Small tables with named rows and columns. After each table, cells are looked up by row and column.

ber =
            tol  zovezuk  baluru  sovinup    daro     nul     meb
numi     -0.461   -0.571   0.594   -0.458  -0.415  -0.447  -0.461
rizi     -0.363   -0.348  -0.122   -0.378  -0.329  -0.514  -0.285
natub    -0.369   -0.197   0.215   -0.479  -0.558  -0.334  -0.435
besapup  -0.472   -0.426  -0.927   -0.483  -0.309  -0.469  -0.369

rizi, sovinup: -0.378
besapup, meb: -0.369
natub, zovezuk: -0.197
natub, tol: -0.369
numi, nul: -0.447
natub, baluru: 0.215
rizi, baluru: -0.122
rizi, meb: -0.285
natub, daro: -0.558
besapup, tol: -0.472
besapup, daro: -0.309
besapup, nul: -0.469
besapup, sovinup: -0.483
numi, sovinup: -0.458

Table san
,dera,lamufo,led,bagus,litato,labuso,fifuvu,pubupo,nukapo
sozope,51,114,59,51,65,47,48,61,66
sav,45,88,38,71,98,56,48,65,52
zek,63,72,63,55,61,46,40,55,57
damopa,54,104,43,49,66,69,54,53,61
vifip,50,75,63,62,75,52,51,50,52
fov,61,89,50,50,71,54,48,54,52
kigifif,40,68,51,48,75,38,53,47,47
godir,51,48,68,71,103,60,49,47,57
vimo,58,79,45,47,57,74,48,52,48
goraza,51,79,50,48,66,70,51,81,53
mudevik,74,212,62,45,52,81,51,65,48

labuso of fov = 54
fifuvu of sozope = 48
litato of vifip = 75
dera of fov = 61
labuso of zek = 46
led of godir = 68
bagus of goraza = 48
lamufo of kigifif = 68
fifuvu of goraza = 51
litato of sozope = 65
led of vifip = 63
litato of goraza = 66
labuso of damopa = 69
led of mudevik = 62
nukapo of fov = 52
labuso of goraza = 70
lamufo of vifip = 75
pubupo of kigifif = 47
fifuvu of kigifif = 53

Table nuziz
fields: bezigib, panufo, lasap, bos, ropar, dad, dodel, sirulim, mosan, gar
ses: [6.6, 9.1, 5.2, 4.4, 1.3, 3.6, 7.9, 7.6, 9.1, 7.5]
lasu: [3.4, 3.6, 4.3, 8.7, 2.0, 7.3, 2.3, 7.7, 5.6, 4.8]
dur: [2.3, 4.0, 2.6, 3.9, 3.4, 3.9, 5.5, 8.2, 7.7, 3.1]
vob: [1.9, 9.5, 8.0, 7.1, 3.4, 8.6, 5.7, 3.5, 9.3, 9.0]
bifovu: [5.9, 8.5, 4.0, 4.1, 7.1, 4.6, 3.8, 8.8, 5.9, 8.6]

panufo of dur is 4.0
lasap of bifovu is 4.0
lasap of lasu is 4.3
dad of dur is 3.9
bos of vob is 7.1
ropar of ses is 1.3
Which row has the largest lasap? vob

pibufun
|  | kofido | nufosiz |
|---|---|---|
| pez | -0.07 | -0.05 |
| kar | -0.14 | 0.58 |
| mog | -0.56 | -0.06 |
| mumapo | -0.15 | -0.09 |
| vak | -0.05 | -0.08 |
| dolaven | 0.49 | 0.03 |
| disaf | -0.25 | 0.98 |
| duki | -0.05 | -0.01 |
| tabudu | -0.11 | 0.18 |
| gugerol | 0.15 | -0.06 |

kofido of mumapo is -0.15
nufosiz of duki is -0.01
kofido of duki is -0.05
nufosiz of tabudu is 0.18
nufosiz of mumapo is -0.09
kofido of disaf is -0.25
kofido of vak is -0.05
nufosiz of gugerol is -0.06
nufosiz of mog is -0.06
nufosiz of vak is -0.08
kofido of kar is -0.14
kofido of pez is -0.07
nufosiz of disaf is 0.98
nufosiz of pez is -0.05
kofido of mog is -0.56
nufosiz of kar is 0.58
kofido of dolaven is 0.49
kofido of tabudu is -0.11
kofido of gugerol is 0.15
nufosiz of dolaven is 0.03

Table sodamu
            ker     liv  rusobu
faru     -6.308  -1.910   8.415
mef       1.101   5.525  -4.178
nes       9.017   2.040   4.236
litumel   8.652   4.404   1.836

ker of mef: 1.101
ker of nes: 9.017
liv of faru: -1.910
liv of nes: 2.040
ker of litumel: 8.652
rusobu of nes: 4.236
ker of faru: -6.308

rega:
	kirozig	debimaz
zetos	-57.0	-18.2
tur	-9.0	3.3
til	-39.8	6.2
netefi	-0.2	-0.6
gegibez	-36.9	-25.6
zasuse	-8.3	1.4
vigizo	-8.2	9.8
zel	-25.8	40.0
gudinu	-33.9	-2.9
dol	91.0	13.9
lat	-23.3	-3.1
fubakuz	8.4	-7.2
vov	12.5	91.0

debimaz of gegibez: -25.6
kirozig of til: -39.8
debimaz of vigizo: 9.8
kirozig of tur: -9.0
debimaz of netefi: -0.6
kirozig of lat: -23.3
Which row has the largest kirozig? dol

rakates =
fields: givofa, sikinu, ret, busuzi, vudizan, gad, mevub, rin, noba, vozera
sadiliz: [150, 52, 52, 125, 201, 180, 113, 105, 185, 108]
nasatu: [56, 38, 189, 185, 66, 42, 179, 31, 148, 109]
gozo: [115, 83, 102, 135, 154, 185, 58, 178, 184, 156]

vozera of sadiliz: 108
sikinu of nasatu: 38
givofa of gozo: 115
mevub of nasatu: 179
rin of nasatu: 31
givofa of nasatu: 56
noba of gozo: 184

vevuda:
columns: fevasan, zugugur, kub, tedofa, gasazi, kib
zaz: [4.793, 3.300, 5.878, 5.501, 5.735, 5.547]
zuvigo: [5.390, 6.029, 5.671, 3.365, 7.275, 4.986]
zabomu: [5.643, 5.160, 6.282, 4.130, 2.607, 4.400]
kig: [6.203, 5.825, 6.178, 5.490, 4.833, 5.182]
fum: [6.394, 4.682, 5.534, 3.256, 6.681, 6.324]
mafaro: [6.392, 5.318, 6.491, 3.840, 6.313, 5.890]
tos: [5.392, 5.884, 6.444, 5.037, 5.386, 5.011]
sog: [5.428, 6.638, 5.271, 7.834, 0.749, 5.670]
nipu: [5.957, 5.332, 5.972, 4.316, 3.957, 5.810]
mub: [5.485, 5.450, 5.528, 5.574, 5.678, 5.738]
kotaba: [5.729, 5.582, 6.493, 5.627, 4.847, 5.218]
damog: [6.174, 5.323, 5.448, 5.866, 5.088, 6.533]
rur: [5.266, 4.841, 9.382, 3.675, 9.186, 4.139]
fos: [3.874, 4.623, 6.398, 6.381, 4.529, 5.472]

What is the kib of nipu in vevuda? 5.810
What is the tedofa of kig in vevuda? 5.490
What is the zugugur of fos in vevuda? 4.623
What is the tedofa of kotaba in vevuda? 5.627
What is the fevasan of zabomu in vevuda? 5.643
What is the tedofa of zabomu in vevuda? 4.130
What is the fevasan of zuvigo in vevuda? 5.390
Which row has the largest fevasan? fum

Table fumufa
	tus	gupiv	tosenab	zan	taz	tapo	vavuso	fudoteb	lun
zagis	4.592	4.719	5.353	4.998	5.126	4.495	5.431	5.109	5.526
tizu	3.081	3.364	7.070	4.125	5.395	4.194	6.463	6.794	7.079
fure	3.410	5.599	4.173	4.472	5.582	5.218	5.885	3.952	2.949
kitazuk	3.768	4.203	6.564	5.257	5.491	4.411	6.583	6.104	6.607
sapasot	3.282	5.301	6.270	3.534	4.742	5.458	7.749	5.805	5.587
vakug	5.551	3.589	6.022	5.817	3.753	3.068	4.149	5.668	6.188
fadu	6.736	3.752	6.976	5.805	1.555	5.303	5.698	4.829	4.991
vom	3.876	5.943	5.075	3.664	6.438	5.293	5.663	3.856	4.392
vev	2.491	5.682	4.156	7.201	3.764	4.209	3.817	6.816	6.898
zegum	2.431	4.921	4.787	2.783	7.277	5.113	6.472	3.698	2.769
lis	0.880	1.477	6.215	8.947	7.381	2.242	5.347	5.484	4.043
gelogi	2.940	4.969	5.161	5.328	5.933	5.349	7.232	7.322	6.262
fedefod	4.349	5.763	5.112	4.597	5.524	5.447	6.723	4.777	3.765

What is the gupiv of gelogi in fumufa?
4.969
What is the tapo of fure in fumufa?
5.218
What is the gupiv of sapasot in fumufa?
5.301
What is the tapo of lis in fumufa?
2.242
What is the tapo of gelogi in fumufa?
5.349
What is the zan of lis in fumufa?
8.947
What is the fudoteb of kitazuk in fumufa?
6.104
What is the vavuso of vakug in fumufa?
4.149

leluti.csv
,tuzevun,bupomav,mab,kolon,rolizi,vus,zemo,vuno,ruto
pesivog,110,168,151,67,181,116,84,130,110
laf,91,99,93,160,63,135,91,179,81
lir,121,124,160,59,179,114,95,155,100
zazofi,72,17,85,194,67,102,184,171,134
fuz,30,102,162,151,88,145,127,168,96
difubi,153,80,81,112,224,128,111,93,137
dovo,107,175,144,74,177,116,87,128,113
kifop,121,128,132,88,130,149,31,75,111
burotis,88,136,75,160,116,102,128,127,132
fas,83,132,131,66,126,139,142,138,148
gelus,127,136,142,74,140,153,17,67,107

bupomav of laf: 99
kolon of fuz: 151
mab of fas: 131
ruto of laf: 81
kolon of difubi: 112
tuzevun of dovo: 107
vus of zazofi: 102
vuno of kifop: 75
vuno of lir: 155
rolizi of pesivog: 181
tuzevun of zazofi: 72
tuzevun of burotis: 88
mab of lir: 160
bupomav of gelus: 136
kolon of laf: 160
tuzevun of fuz: 30
zemo of difubi: 111
mab of burotis: 75
vuno of zazofi: 171
rolizi of gelus: 140

bip:
	gutu	risur	beb	mam	vipi	dazane
kifon	137	141	113	120	101	130
zar	37	155	132	104	174	96
kun	144	111	128	136	120	156
tefu	109	173	194	64	134	142
fomefe	98	182	123	94	112	103
bufav	193	95	137	152	107	149
poz	139	83	111	142	133	171
sigegir	100	100	78	194	166	84
sokabu	119	172	139	102	109	111
mugo	182	115	121	160	102	122

mam of poz = 142
mam of kifon = 120
gutu of fomefe = 98
dazane of kifon = 130
gutu of sigegir = 100
beb of zar = 132
mam of bufav = 152
dazane of sigegir = 84
vipi of poz = 133
gutu of sokabu = 119
risur of sokabu = 172
risur of fomefe = 182
dazane of sokabu = 111
beb of kifon = 113
dazane of tefu = 142
Row with the largest risur: fomefe

